Below is a small trained network, with its code and all its weights. Each question gives an input and a class and asks what happens when units are switched off, that is, made to give their printed mean instead of their output.

import numpy as np


def w(rows, s, z=0):
    codes = np.array(rows[::2]) - 128.0
    scale = np.full(codes.shape[1], s)
    scale[-1] = z or s
    return codes * scale


def norm(h):
    return h / np.sqrt((h * h).mean(-1, keepdims=True) + 1e-5)


def f(y):
    return np.maximum(y, 0)


def log_softmax(a):
    a = a - a.max(-1, keepdims=True)
    return a - np.log(np.exp(a).sum(-1, keepdims=True))


def net(x, mask):
    res = np.array(x, float).reshape(1, 3) / 4 @ E
    u = 0
    for l in range(3):
        y = f(norm(res) @ A[l][:, :-1].T + A[l][:, -1])
        res = res + np.where(mask[u : u + 5], y, B[l][:, -1]) @ B[l][:, :-1]
        u += 5
    return log_softmax(norm(res)[-1] @ U[:, :-1].T + U[:, -1])


A, B = {}, {}
E = w([
[96,14,222],'x0',
[216,254,184],'x1',
[249,188,86],'x2',
],0.005)
A[0] = w([
[217,57,171,10],'L0N1',
[71,149,228,67],'L0N2',
[166,102,193,247],'L0N3',
[62,1,221,175],'L0N4',
[105,191,32,159],'L0N5',
],0.0049,0.0014)
B[0] = w([
[169,202,180,153],'L0N1',
[47,143,246,169],'L0N2',
[158,255,52,185],'L0N3',
[244,99,140,253],'L0N4',
[13,195,106,206],'L0N5',
],0.0072,0.0038)
A[1] = w([
[253,6,201,147],'L1N1',
[65,177,133,192],'L1N2',
[111,176,202,174],'L1N3',
[125,51,121,7],'L1N4',
[94,94,150,2],'L1N5',
],0.0083,0.00084)
B[1] = w([
[60,157,70,255],'L1N1',
[187,14,177,195],'L1N2',
[205,178,254,195],'L1N3',
[125,127,162,175],'L1N4',
[227,190,203,153],'L1N5',
],0.0066,0.0049)
A[2] = w([
[247,87,169,58],'L2N1',
[90,132,113,117],'L2N2',
[110,10,159,188],'L2N3',
[113,122,180,65],'L2N4',
[51,185,170,254],'L2N5',
],0.011,0.0018)
B[2] = w([
[139,181,114,204],'L2N1',
[100,123,105,164],'L2N2',
[107,157,81,253],'L2N3',
[140,86,144,175],'L2N4',
[168,2,178,239],'L2N5',
],0.0093,0.0045)
U = w([
[245,228,134,176],'0',
[196,96,203,10],'1',
[37,72,30,209],'2',
],0.011,0.0014)

Each question gives the input, the list of numbers given to net, and the class t.
The units are the neurons (one row each of A and B). Each row of codes is followed by its name. A weight is (code - 128) times the scale printed after its matrix; where a second scale follows, it is the last column's (A, B and U).
mask holds one flag per neuron, layer by layer. A switched-off neuron (its flag False) gives its mean, the last column of its row in B, instead of its output. The means were averaged over made-up inputs and are rounded, as every weight is.
A unit's drop is (log p(t) with every unit on - log p(t) with that unit switched off) / (log p(t) with every unit on - log p(t) with every unit switched off).
most important unit: the unit with the biggest drop
top k neurons: the k neurons with the biggest drops, biggest first
k most important neurons of layer l: the k neurons of layer l with the biggest drops, biggest first
drop of u: that unit's drop, to one decimal
input [8,-4,7], class 0: most important unit -> L0N4
input [-6,6,-7], class 1: top 2 neurons -> L2N5, L0N4
input [-6,2,-2], class 1: top 2 neurons -> L2N5, L0N5
input [-8,8,-5], class 1: 2 most important neurons of layer 2 -> L2N5, L2N3
input [5,2,0], class 0: 4 most important neurons of layer 0 -> L0N3, L0N4, L0N1, L0N5
input [-8,8,-4], class 1: top 4 neurons -> L2N5, L0N4, L2N3, L0N3
input [-4,2,-3], class 1: top 2 neurons -> L0N5, L0N4
input [-4,-2,-1], class 2: top 2 neurons -> L1N3, L0N2
input [-4,0,0], class 2: 4 most important neurons of layer 0 -> L0N4, L0N5, L0N2, L0N1
input [-3,-1,-2], class 2: 2 most important neurons of layer 0 -> L0N2, L0N3
input [-4,3,-4], class 1: 2 most important neurons of layer 0 -> L0N4, L0N5
input [-4,-5,6], class 2: 3 most important neurons of layer 0 -> L0N4, L0N5, L0N3
input [-6,5,-8], class 1: drop of L1N3 -> 0.0
input [6,-2,6], class 0: most important unit -> L0N1
input [-4,6,-8], class 1: drop of L0N4 -> 0.1
input [5,0,2], class 0: drop of L0N4 -> 0.3
